Below is a small trained network, with its code and all its weights. Each question gives an input and a target symbol and asks what happens when units are switched off, that is, made to give their printed mean instead of their output.

import numpy as np


def w(rows, s, z=0):
    codes = np.array(rows[::2]) - 128.0
    scale = np.full(codes.shape[1], s)
    scale[-1] = z or s
    return codes * scale


def norm(h):
    return h / np.sqrt((h * h).mean(-1, keepdims=True) + 1e-5)


def f(y):
    return y / 2 * (1 + np.tanh(0.7978845608 * (y + 0.044715 * y**3)))


def softmax(a):
    e = np.exp(a - a.max(-1, keepdims=True))
    return e / e.sum(-1, keepdims=True)


def log_softmax(a):
    a = a - a.max(-1, keepdims=True)
    return a - np.log(np.exp(a).sum(-1, keepdims=True))


def net(x, mask):
    ids = ['αβδζηθμξπτψω'.index(c) for c in x.split()]
    T = len(ids)
    res = E[ids] + P[:T]
    u = 0
    for l in range(2):
        q, k, v = (norm(res) @ M[l].T for M in (Q, K, V))
        z = softmax(np.where(np.tri(T) > 0, q @ k.T / 4**0.5, -1e9)) @ v
        res = res + np.where(mask[u], z, O[l][:, -1]) @ O[l][:, :-1]
        u += 1
        y = f(norm(res) @ A[l][:, :-1].T + A[l][:, -1])
        res = res + np.where(mask[u : u + 12], y, B[l][:, -1]) @ B[l][:, :-1]
        u += 12
    return log_softmax(norm(res)[-1] @ U[:, :-1].T + U[:, -1])


Q, K, V, O, A, B = {}, {}, {}, {}, {}, {}
E = w([
[138,143,52,204,127,89,141,137,54,169],'α',
[95,92,162,75,95,92,132,161,106,108],'β',
[130,102,188,80,112,142,95,163,158,126],'δ',
[115,132,20,154,130,75,108,115,53,106],'ζ',
[142,74,104,113,115,89,97,190,88,134],'η',
[134,117,191,72,66,169,116,162,99,131],'θ',
[209,141,103,179,124,205,132,156,177,201],'μ',
[184,77,42,58,163,169,67,162,146,118],'ξ',
[110,89,62,98,95,149,169,172,52,139],'π',
[139,113,118,194,146,149,162,177,86,213],'τ',
[106,164,38,142,158,219,163,48,141,141],'ψ',
[97,101,131,2,170,176,122,116,221,49],'ω',
],0.0064)
P = w([
[111,205,134,134,134,32,215,181,133,112],'0',
[86,178,117,164,93,54,89,178,137,66],'1',
[110,99,128,157,56,92,3,135,146,96],'2',
[110,60,149,128,99,67,55,24,130,128],'3',
[172,54,182,111,159,63,175,48,85,144],'4',
[223,74,189,93,179,96,196,149,62,80],'5',
[208,96,140,179,177,108,108,236,114,21],'6',
],0.0046)
Q[0] = w([
[142,110,124,66,123,83,174,19,138,174],'0.h0',
[31,182,124,85,67,80,98,49,173,255],'0.h0',
[215,101,158,118,163,51,181,134,109,145],'0.h0',
[33,146,108,178,141,122,108,158,232,124],'0.h0',
],0.0048)
K[0] = w([
[54,145,103,187,66,125,7,158,139,124],'0.h0',
[122,253,80,108,107,125,52,208,144,112],'0.h0',
[111,8,145,147,135,200,68,125,115,121],'0.h0',
[123,168,155,100,140,53,157,188,145,168],'0.h0',
],0.0048)
V[0] = w([
[160,37,105,157,136,222,109,176,137,116],'0.h0',
[186,52,80,164,95,97,211,213,90,183],'0.h0',
[208,219,175,164,132,140,13,182,95,133],'0.h0',
[169,77,105,86,57,186,58,137,2,55],'0.h0',
],0.0028)
O[0] = w([
[89,145,97,203,157,152,32,108,108,185,108],'0.h0',
[31,185,149,123,180,143,20,112,57,178,250],'0.h0',
[245,246,191,59,105,71,116,56,95,61,94],'0.h0',
[103,253,67,20,68,43,143,168,202,183,205],'0.h0',
],0.0034,0.0018)
A[0] = w([
[124,147,176,79,207,168,159,135,159,188,234],'0.n0',
[134,129,2,117,180,162,84,91,107,89,146],'0.n1',
[112,100,107,209,78,111,136,113,58,218,247],'0.n2',
[100,65,171,52,150,164,119,160,78,88,225],'0.n3',
[177,190,147,155,133,196,101,107,246,132,132],'0.n4',
[187,70,66,148,175,163,121,178,153,86,158],'0.n5',
[65,91,167,160,122,94,147,123,86,117,186],'0.n6',
[109,154,155,92,187,226,134,164,166,100,151],'0.n7',
[156,61,111,153,119,69,105,110,136,107,208],'0.n8',
[83,132,110,97,206,135,147,65,171,74,148],'0.n9',
[50,80,134,58,209,85,106,103,66,70,167],'0.n10',
[178,111,170,103,59,77,50,198,105,116,182],'0.n11',
],0.0041,0.0016)
B[0] = w([
[163,115,88,126,117,112,130,110,22,130,154],'0.n0',
[112,191,206,122,145,154,232,171,208,185,190],'0.n1',
[130,153,183,37,81,161,76,125,157,84,200],'0.n2',
[117,221,51,210,105,143,136,113,111,176,235],'0.n3',
[123,177,60,178,150,52,109,123,81,76,128],'0.n4',
[66,176,197,123,126,129,152,90,125,148,190],'0.n5',
[132,134,177,139,141,252,102,107,158,141,162],'0.n6',
[151,106,84,175,129,88,200,192,21,118,152],'0.n7',
[176,111,177,168,98,194,166,100,145,82,188],'0.n8',
[184,64,166,131,26,145,71,207,96,130,152],'0.n9',
[220,104,117,205,132,156,74,158,85,206,233],'0.n10',
[112,174,128,140,198,99,190,98,200,117,255],'0.n11',
],0.0035,0.0038)
Q[1] = w([
[111,206,130,198,189,155,170,201,125,119],'1.h0',
[163,68,102,112,108,172,178,86,112,184],'1.h0',
[209,119,149,109,194,63,216,110,21,159],'1.h0',
[92,135,147,168,151,176,194,253,78,58],'1.h0',
],0.0053)
K[1] = w([
[203,34,156,51,156,133,155,97,39,153],'1.h0',
[64,94,138,184,97,84,70,105,202,68],'1.h0',
[165,92,107,51,47,192,1,29,199,177],'1.h0',
[188,91,128,105,144,38,192,36,102,172],'1.h0',
],0.0045)
V[1] = w([
[133,77,226,96,255,109,114,186,192,129],'1.h0',
[216,147,21,125,180,183,113,171,156,125],'1.h0',
[102,167,120,224,155,79,161,85,160,162],'1.h0',
[161,71,97,173,100,39,76,189,85,89],'1.h0',
],0.0047)
O[1] = w([
[175,133,207,93,85,126,133,213,100,132,119],'1.h0',
[192,107,84,178,67,91,156,101,155,199,228],'1.h0',
[145,156,195,159,213,78,210,101,117,170,119],'1.h0',
[133,26,120,161,134,61,133,149,2,102,254],'1.h0',
],0.0067,0.00078)
A[1] = w([
[141,100,127,178,100,85,60,68,161,169,251],'1.n0',
[96,159,83,74,159,43,187,211,75,108,185],'1.n1',
[26,64,150,156,193,167,156,116,66,35,127],'1.n2',
[150,195,136,152,94,158,98,107,109,160,69],'1.n3',
[185,160,142,179,122,122,190,105,132,22,130],'1.n4',
[132,182,139,72,128,103,111,150,201,56,153],'1.n5',
[183,20,84,129,27,162,131,148,171,116,139],'1.n6',
[124,140,84,149,54,45,181,71,126,91,142],'1.n7',
[94,129,73,176,118,243,169,67,252,187,126],'1.n8',
[183,61,80,146,125,206,79,140,134,64,160],'1.n9',
[164,4,144,197,87,178,187,114,146,115,205],'1.n10',
[45,116,225,56,107,73,181,137,109,100,183],'1.n11',
],0.0041,0.0024)
B[1] = w([
[128,156,63,107,157,190,187,233,77,143,250],'1.n0',
[88,72,119,115,20,82,99,49,222,140,251],'1.n1',
[251,62,125,58,197,203,29,106,241,181,169],'1.n2',
[95,69,173,91,254,155,120,132,90,204,131],'1.n3',
[100,35,207,135,202,142,206,63,109,49,154],'1.n4',
[166,167,71,106,87,129,209,84,32,104,164],'1.n5',
[187,190,98,174,120,141,69,42,206,106,235],'1.n6',
[114,103,110,104,131,171,198,153,189,84,166],'1.n7',
[73,40,199,118,50,157,148,119,121,137,198],'1.n8',
[135,177,125,192,89,163,115,6,91,96,196],'1.n9',
[154,168,136,141,103,248,116,101,87,7,221],'1.n10',
[118,133,26,108,110,176,101,126,171,99,180],'1.n11',
],0.0036,0.0025)
U = w([
[96,160,140,147,213,118,60,56,153,137,145],'α',
[115,47,151,56,127,141,69,188,176,99,12],'β',
[162,136,231,96,119,108,192,180,125,54,40],'δ',
[89,17,56,167,189,80,164,82,121,98,65],'ζ',
[134,70,143,152,75,26,79,181,48,145,185],'η',
[66,232,89,50,112,74,166,83,156,64,155],'θ',
[144,189,157,249,188,107,186,91,28,153,65],'μ',
[216,206,87,131,93,82,183,169,196,218,133],'ξ',
[30,137,1,127,64,138,82,145,124,225,110],'π',
[116,228,172,116,145,189,13,189,39,191,156],'τ',
[69,116,194,153,126,231,217,103,198,174,152],'ψ',
[175,108,82,185,33,204,99,104,123,44,249],'ω',
],0.0074,0.0019)

Each question gives the input, a string of symbols that net reads in full, and the target symbol t.
The units are the heads (4 rows each of Q, K, V and O) and the neurons (one row each of A and B). Each row of codes is followed by its name. A weight is (code - 128) times the scale printed after its matrix; where a second scale follows, it is the last column's (O, A, B and U).
mask holds one flag per unit, layer by layer, with each layer's heads first. A switched-off unit (its flag False) gives its mean, the last column of its rows in O or B, instead of its output. The means were averaged over made-up inputs and are rounded, as every weight is.
A unit's drop is (log p(t) with every unit on - log p(t) with that unit switched off) / (log p(t) with every unit on - log p(t) with every unit switched off).
The circuit of an input: a set's keep is (log p(t) with only the set's units on - log p(t) with every unit switched off) / (log p(t) with every unit on - log p(t) with every unit switched off). Starting from the 12 units with the biggest drops (on a tie, the unit counted first), units are removed one at a time, each time the one whose removal leaves the highest keep (on an exact tie, the one counted first), for as long as the keep stays at least 0.8.
circuit, biggest first: the units of the circuit, biggest drop first
most important unit: the unit with the biggest drop
k most important neurons: the k neurons with the biggest drops, biggest first
k most important neurons of layer l: the k neurons of layer l with the biggest drops, biggest first
input π ξ τ α θ η ω, target θ: 2 most important neurons of layer 0	0.n7, 0.n3
input η ζ μ ζ η, target μ: most important unit	0.n4
input ω τ π η, target τ: 2 most important neurons	0.n10, 0.n2
input ξ μ η, target ξ: circuit, biggest first	1.h0, 0.n11, 0.n1
input ξ ψ ω ξ ζ π, target ξ: circuit, biggest first	0.n1, 1.h0
input π π ψ ψ θ, target ψ: circuit, biggest first	1.h0, 1.n8
input ξ β ω η α π π, target π: circuit, biggest first	0.h0, 1.n1
input η ξ α, target η: circuit, biggest first	1.h0, 0.n3
input ψ η ω ω ξ θ α, target ξ: circuit, biggest first	1.h0, 0.n3, 0.n1
input ψ η ζ α, target η: 2 most important neurons	0.n2, 0.n3
input η η η θ δ δ, target θ: 2 most important neurons of layer 0	0.n11, 0.n1
input ξ β ω π, target β: 4 most important neurons of layer 0	0.n2, 0.n11, 0.n9, 0.n0
input β ζ θ, target β: 2 most important neurons	0.n1, 1.n2
input ζ η ψ, target ζ: circuit, biggest first	1.h0
input ζ τ δ β, target τ: 2 most important neurons	0.n10, 0.n6
input ψ θ η ω θ α ξ, target θ: 2 most important neurons of layer 0	0.n5, 0.n10
input ψ ω δ, target ψ: 2 most important neurons of layer 0	0.n10, 0.n11
input ω β τ τ ζ ξ, target τ: 2 most important neurons	0.n2, 0.n3
input ω ω ζ ω α, target ω: 3 most important neurons of layer 0	0.n8, 0.n3, 0.n11
input μ α θ, target μ: circuit, biggest first	1.h0
input ξ η ω ζ ξ, target ω: 2 most important neurons	1.n10, 0.n9
input ξ τ ω ω δ ψ, target ω: 2 most important neurons	0.n9, 0.n11
input ζ ξ ξ, target ξ: 2 most important neurons	0.n1, 0.n7
input ζ α η, target ζ: 2 most important neurons	0.n11, 0.n5
input ψ μ ζ, target ψ: 2 most important neurons	0.n1, 1.n8
input β ξ ψ δ, target ξ: 2 most important neurons	0.n5, 1.n0
input α ζ μ θ, target ζ: most important neuron of layer 1	1.n7
